Here is a tiny trained network, its code and every weight. The questions are about switching its units off for an input and a class, where a switched-off unit gives its printed mean instead of its output.

import numpy as np


def w(rows, s, z=0):
    codes = np.array(rows[::2]) - 128.0
    scale = np.full(codes.shape[1], s)
    scale[-1] = z or s
    return codes * scale


def f(y):
    return np.maximum(y, 0)


def log_softmax(a):
    a = a - a.max(-1, keepdims=True)
    return a - np.log(np.exp(a).sum(-1, keepdims=True))


def net(x, mask):
    res = np.array(x, float).reshape(1, 3) / 4 @ E
    y = f(res @ A[0][:, :-1].T + A[0][:, -1])
    res = res + np.where(mask, y, B[0][:, -1]) @ B[0][:, :-1]
    return log_softmax(res[-1] @ U[:, :-1].T + U[:, -1])


A, B = {}, {}
E = w([
[102,152,76,254,196,29,96,161],'x0',
[36,25,203,149,164,145,51,40],'x1',
[74,213,176,146,189,156,249,80],'x2',
],0.007)
A[0] = w([
[218,202,72,132,117,111,166,187,99],'neuron 1',
[51,68,189,155,167,137,102,54,143],'neuron 2',
[194,172,110,144,127,82,150,156,89],'neuron 3',
[91,166,173,150,173,163,193,119,85],'neuron 4',
[113,145,101,168,157,75,114,136,128],'neuron 5',
[157,75,157,61,87,158,162,153,87],'neuron 6',
[106,139,127,181,156,81,112,157,153],'neuron 7',
[164,117,169,43,89,182,147,114,94],'neuron 8',
[155,70,97,128,64,121,81,167,83],'neuron 9',
[181,162,121,145,131,148,153,163,94],'neuron 10',
[116,145,127,194,185,100,148,140,101],'neuron 11',
[84,160,108,169,171,37,77,175,90],'neuron 12',
[189,180,71,100,133,116,166,172,186],'neuron 13',
[119,159,50,158,197,63,102,151,84],'neuron 14',
[118,124,123,140,134,156,128,128,254],'neuron 15',
[152,121,96,135,61,127,67,119,95],'neuron 16',
[208,175,78,104,121,149,180,216,84],'neuron 17',
[41,204,157,135,169,156,225,73,132],'neuron 18',
[116,157,129,168,129,84,106,121,241],'neuron 19',
[1,76,172,168,174,177,66,44,117],'neuron 20',
[59,70,174,142,168,121,70,95,75],'neuron 21',
[145,125,140,54,105,174,150,98,196],'neuron 22',
[186,36,93,157,57,92,26,152,106],'neuron 23',
[132,100,120,104,111,117,68,173,206],'neuron 24',
[125,109,159,28,122,156,169,118,100],'neuron 25',
[83,200,151,126,182,138,192,70,124],'neuron 26',
[128,109,108,174,184,47,99,136,84],'neuron 27',
[187,71,107,97,86,78,53,149,102],'neuron 28',
[145,141,140,168,155,35,113,130,97],'neuron 29',
[63,14,154,114,192,111,67,91,119],'neuron 30',
[78,144,143,168,141,143,208,97,87],'neuron 31',
[149,136,149,89,71,180,134,109,83],'neuron 32',
[162,140,180,98,50,196,123,112,110],'neuron 33',
],0.0078,0.0079)
B[0] = w([
[150,128,164,104,103,193,209,180,208],'neuron 1',
[170,152,109,54,101,185,206,185,241],'neuron 2',
[140,108,150,128,126,216,197,181,170],'neuron 3',
[193,176,236,236,74,94,70,88,180],'neuron 4',
[77,71,158,130,189,150,132,92,182],'neuron 5',
[71,66,178,171,151,168,133,84,175],'neuron 6',
[72,68,117,110,172,135,133,93,196],'neuron 7',
[75,50,155,179,183,135,124,80,193],'neuron 8',
[205,142,229,210,60,89,96,86,175],'neuron 9',
[149,128,163,120,108,163,182,152,156],'neuron 10',
[93,74,182,188,148,147,135,66,177],'neuron 11',
[107,64,169,184,180,163,146,70,195],'neuron 12',
[140,144,100,43,124,161,203,174,227],'neuron 13',
[101,66,196,185,174,182,131,89,188],'neuron 14',
[83,148,16,13,133,64,143,97,248],'neuron 15',
[182,165,197,217,71,87,84,94,162],'neuron 16',
[164,110,155,125,107,235,214,204,196],'neuron 17',
[195,198,186,168,74,53,69,92,238],'neuron 18',
[64,148,18,2,154,76,121,79,239],'neuron 19',
[161,136,118,86,90,197,227,212,254],'neuron 20',
[197,116,162,130,118,219,194,196,195],'neuron 21',
[88,106,106,97,189,101,132,63,228],'neuron 22',
[180,179,197,177,85,77,124,92,228],'neuron 23',
[143,187,100,89,99,49,110,91,221],'neuron 24',
[75,60,161,177,164,117,119,98,184],'neuron 25',
[205,195,173,183,59,52,50,95,210],'neuron 26',
[105,71,208,190,148,169,145,88,180],'neuron 27',
[171,194,224,187,53,72,60,96,197],'neuron 28',
[62,75,182,190,166,158,138,91,171],'neuron 29',
[183,178,130,68,113,219,203,191,234],'neuron 30',
[185,179,232,201,92,105,76,93,174],'neuron 31',
[83,54,180,202,192,175,116,85,165],'neuron 32',
[55,50,134,175,194,147,106,61,188],'neuron 33',
],0.0061,0.0084)
U = w([
[145,139,128,88,100,205,190,227,99],'0',
[163,188,159,181,65,39,90,106,113],'1',
[20,38,140,163,192,145,131,86,112],'2',
[60,173,15,25,137,38,124,119,239],'3',
[107,130,60,180,156,173,12,242,6],'4',
[97,113,55,191,144,142,40,251,2],'5',
],0.014,0.0082)

Each question gives the input, the list of numbers given to net, and the class t.
The units are the neurons (one row each of A and B). Each row of codes is followed by its name. A weight is (code - 128) times the scale printed after its matrix; where a second scale follows, it is the last column's (A, B and U).
mask holds one flag per neuron, in row order. A switched-off neuron (its flag False) gives its mean, the last column of its row in B, instead of its output. The means were averaged over made-up inputs and are rounded, as every weight is.
A unit's drop is (log p(t) with every unit on - log p(t) with that unit switched off) / (log p(t) with every unit on - log p(t) with every unit switched off).
most important unit: the unit with the biggest drop
top k neurons: the k neurons with the biggest drops, biggest first
drop of u: that unit's drop, to one decimal
input [2,3,2], class 3: top 2 neurons : [neuron 17; neuron 1]
input [7,-7,-7], class 0: top 4 neurons : [neuron 1; neuron 17; neuron 13; neuron 3]
input [3,6,-6], class 0: top 3 neurons : [neuron 30; neuron 20; neuron 21]
input [5,5,-5], class 0: most important unit : neuron 30
input [-8,-1,-8], class 1: top 3 neurons : [neuron 28; neuron 23; neuron 9]
input [6,-6,0], class 0: top 3 neurons : [neuron 1; neuron 13; neuron 17]
input [8,8,-3], class 0: top 4 neurons : [neuron 30; neuron 20; neuron 2; neuron 21]
input [8,2,8], class 1: top 4 neurons : [neuron 18; neuron 26; neuron 4; neuron 31]
input [-2,-7,-8], class 1: top 3 neurons : [neuron 28; neuron 9; neuron 23]
input [-4,5,6], class 1: top 3 neurons : [neuron 18; neuron 26; neuron 4]
input [-6,5,-7], class 1: top 2 neurons : [neuron 28; neuron 23]
input [-5,6,4], class 0: top 2 neurons : [neuron 20; neuron 2]
input [7,-1,6], class 2: drop of neuron 7 : 0.9
input [7,6,7], class 1: drop of neuron 18 : 1.1
input [0,3,-5], class 1: drop of neuron 23 : 0.1
